Below are the code and all the weights of a small trained network. Each question names an input and a target symbol and asks about switching units off, where a switched-off unit gives its printed mean instead of its output.

import numpy as np


def w(rows, s, z=0):
    codes = np.array(rows[::2]) - 128.0
    scale = np.full(codes.shape[1], s)
    scale[-1] = z or s
    return codes * scale


def f(y):
    return y / 2 * (1 + np.tanh(0.7978845608 * (y + 0.044715 * y**3)))


def softmax(a):
    e = np.exp(a - a.max(-1, keepdims=True))
    return e / e.sum(-1, keepdims=True)


def log_softmax(a):
    a = a - a.max(-1, keepdims=True)
    return a - np.log(np.exp(a).sum(-1, keepdims=True))


def net(x, mask):
    ids = ['αβγδεζθλπστψω'.index(c) for c in x.split()]
    T = len(ids)
    res = E[ids] + P[:T]
    q, k, v = (res @ M[0].T for M in (Q, K, V))
    z = softmax(np.where(np.tri(T) > 0, q @ k.T / 4**0.5, -1e9)) @ v
    res = res + np.where(mask[0], z, O[0][:, -1]) @ O[0][:, :-1]
    y = f(res @ A[0][:, :-1].T + A[0][:, -1])
    res = res + np.where(mask[1:17], y, B[0][:, -1]) @ B[0][:, :-1]
    return log_softmax(res[-1] @ U[:, :-1].T + U[:, -1])


Q, K, V, O, A, B = {}, {}, {}, {}, {}, {}
E = w([
[97,75,193,200],'α',
[134,76,108,253],'β',
[132,184,113,82],'γ',
[49,38,126,34],'δ',
[186,159,159,63],'ε',
[19,115,105,108],'ζ',
[172,10,121,153],'θ',
[47,139,10,188],'λ',
[131,184,111,82],'π',
[24,195,153,122],'σ',
[180,113,72,153],'τ',
[55,162,91,232],'ψ',
[22,112,101,101],'ω',
],0.019)
P = w([
[1,32,114,206],'0',
[143,142,142,121],'1',
[144,139,143,119],'2',
[141,141,144,119],'3',
[134,143,141,124],'4',
[141,145,144,125],'5',
[137,139,141,119],'6',
[138,141,141,120],'7',
[140,141,140,125],'8',
[137,143,142,128],'9',
[131,138,138,124],'10',
[138,136,138,124],'11',
[135,138,138,124],'12',
[128,136,138,129],'13',
],0.0082)
Q[0] = w([
[97,89,26,109],'head 1',
[124,18,246,22],'head 1',
[25,1,140,195],'head 1',
[203,93,102,228],'head 1',
],0.019)
K[0] = w([
[97,145,36,121],'head 1',
[46,5,167,83],'head 1',
[14,97,119,206],'head 1',
[192,95,124,207],'head 1',
],0.023)
V[0] = w([
[130,73,204,57],'head 1',
[105,253,99,69],'head 1',
[126,203,220,128],'head 1',
[137,27,40,25],'head 1',
],0.0077)
O[0] = w([
[117,50,60,152,31],'head 1',
[2,129,147,86,75],'head 1',
[79,69,160,156,5],'head 1',
[146,130,7,77,163],'head 1',
],0.0094,0.0023)
A[0] = w([
[139,117,68,212,46],'neuron 1',
[121,68,253,49,105],'neuron 2',
[49,29,174,102,100],'neuron 3',
[122,87,67,182,163],'neuron 4',
[183,186,162,92,84],'neuron 5',
[178,24,128,61,89],'neuron 6',
[155,79,181,110,84],'neuron 7',
[108,111,136,132,91],'neuron 8',
[193,45,179,168,109],'neuron 9',
[143,74,172,171,2],'neuron 10',
[78,198,81,160,114],'neuron 11',
[151,131,179,158,79],'neuron 12',
[75,75,210,19,73],'neuron 13',
[133,143,129,67,65],'neuron 14',
[107,138,104,56,66],'neuron 15',
[113,31,230,55,178],'neuron 16',
],0.011,0.008)
B[0] = w([
[125,215,211,129,182],'neuron 1',
[79,59,118,156,226],'neuron 2',
[108,248,162,123,244],'neuron 3',
[156,61,131,120,226],'neuron 4',
[120,147,209,127,154],'neuron 5',
[109,183,171,119,193],'neuron 6',
[114,198,136,82,141],'neuron 7',
[134,146,112,148,125],'neuron 8',
[63,103,51,160,239],'neuron 9',
[171,188,107,4,166],'neuron 10',
[165,64,101,148,216],'neuron 11',
[198,187,117,117,173],'neuron 12',
[193,152,44,97,248],'neuron 13',
[118,152,202,146,132],'neuron 14',
[122,155,174,185,177],'neuron 15',
[111,48,200,131,255],'neuron 16',
],0.019,0.0064)
U = w([
[112,108,106,128,74],'α',
[139,176,113,154,2],'β',
[135,150,77,59,39],'γ',
[142,148,198,80,68],'δ',
[118,29,183,120,152],'ε',
[104,109,106,113,112],'ζ',
[89,115,83,104,203],'θ',
[121,35,69,182,111],'λ',
[97,107,94,115,134],'π',
[40,125,143,182,36],'σ',
[255,70,143,50,222],'τ',
[120,104,141,227,127],'ψ',
[113,58,101,165,125],'ω',
],0.0096,0.0046)

Each question gives the input, a string of symbols that net reads in full, and the target symbol t.
The units are the heads (4 rows each of Q, K, V and O) and the neurons (one row each of A and B). Each row of codes is followed by its name. A weight is (code - 128) times the scale printed after its matrix; where a second scale follows, it is the last column's (O, A, B and U).
mask holds one flag per unit, heads first, then neurons. A switched-off unit (its flag False) gives its mean, the last column of its rows in O or B, instead of its output. The means were averaged over made-up inputs and are rounded, as every weight is.
A unit's drop is (log p(t) with every unit on - log p(t) with that unit switched off) / (log p(t) with every unit on - log p(t) with every unit switched off).
The circuit of an input: a set's keep is (log p(t) with only the set's units on - log p(t) with every unit switched off) / (log p(t) with every unit on - log p(t) with every unit switched off). Starting from the 12 units with the biggest drops (on a tie, the unit counted first), units are removed one at a time, each time the one whose removal leaves the highest keep (on an exact tie, the one counted first), for as long as the keep stays at least 0.8.
circuit, biggest first: the units of the circuit, biggest drop first
most important unit: the unit with the biggest drop
k most important neurons: the k neurons with the biggest drops, biggest first
drop of u: that unit's drop, to one decimal
input τ γ τ β λ τ α τ δ δ δ, target δ: circuit, biggest first => neuron 6; neuron 9
input σ π ψ α τ τ γ τ τ α, target σ: most important unit => neuron 9
input λ ψ ψ ω γ τ τ σ ω σ τ τ τ θ, target δ: 2 most important neurons => neuron 5; neuron 13
input τ λ γ σ γ α π θ, target θ: circuit, biggest first => neuron 9; neuron 10; head 1; neuron 6
input σ α ζ ζ α α ψ π ζ, target σ: 3 most important neurons => neuron 3; neuron 2; neuron 16
input τ τ β α ψ τ θ, target θ: circuit, biggest first => neuron 9; head 1; neuron 10; neuron 7
input λ ε σ θ γ ε ζ, target δ: circuit, biggest first => head 1; neuron 5
input σ α γ λ τ τ α ψ λ τ ψ α π θ, target σ: circuit, biggest first => neuron 9; neuron 3; head 1
input σ ε τ ε α β α, target σ: 4 most important neurons => neuron 3; neuron 2; neuron 9; neuron 16
input ψ β α ζ, target ε: circuit, biggest first => head 1; neuron 16; neuron 3
input ζ σ α ε ε τ σ ω ζ, target λ: 2 most important neurons => neuron 3; neuron 1
input σ ζ ζ ψ α τ τ τ α ω, target σ: 4 most important neurons => neuron 3; neuron 2; neuron 16; neuron 10
input β ω τ α τ ψ α, target β: drop of head 1 => 1.7
input ψ λ λ ζ, target ε: drop of head 1 => 1.2
input τ β α ψ τ τ α γ α, target θ: drop of neuron 9 => 3.1
input ψ τ ω α, target ε: drop of neuron 13 => 0.1
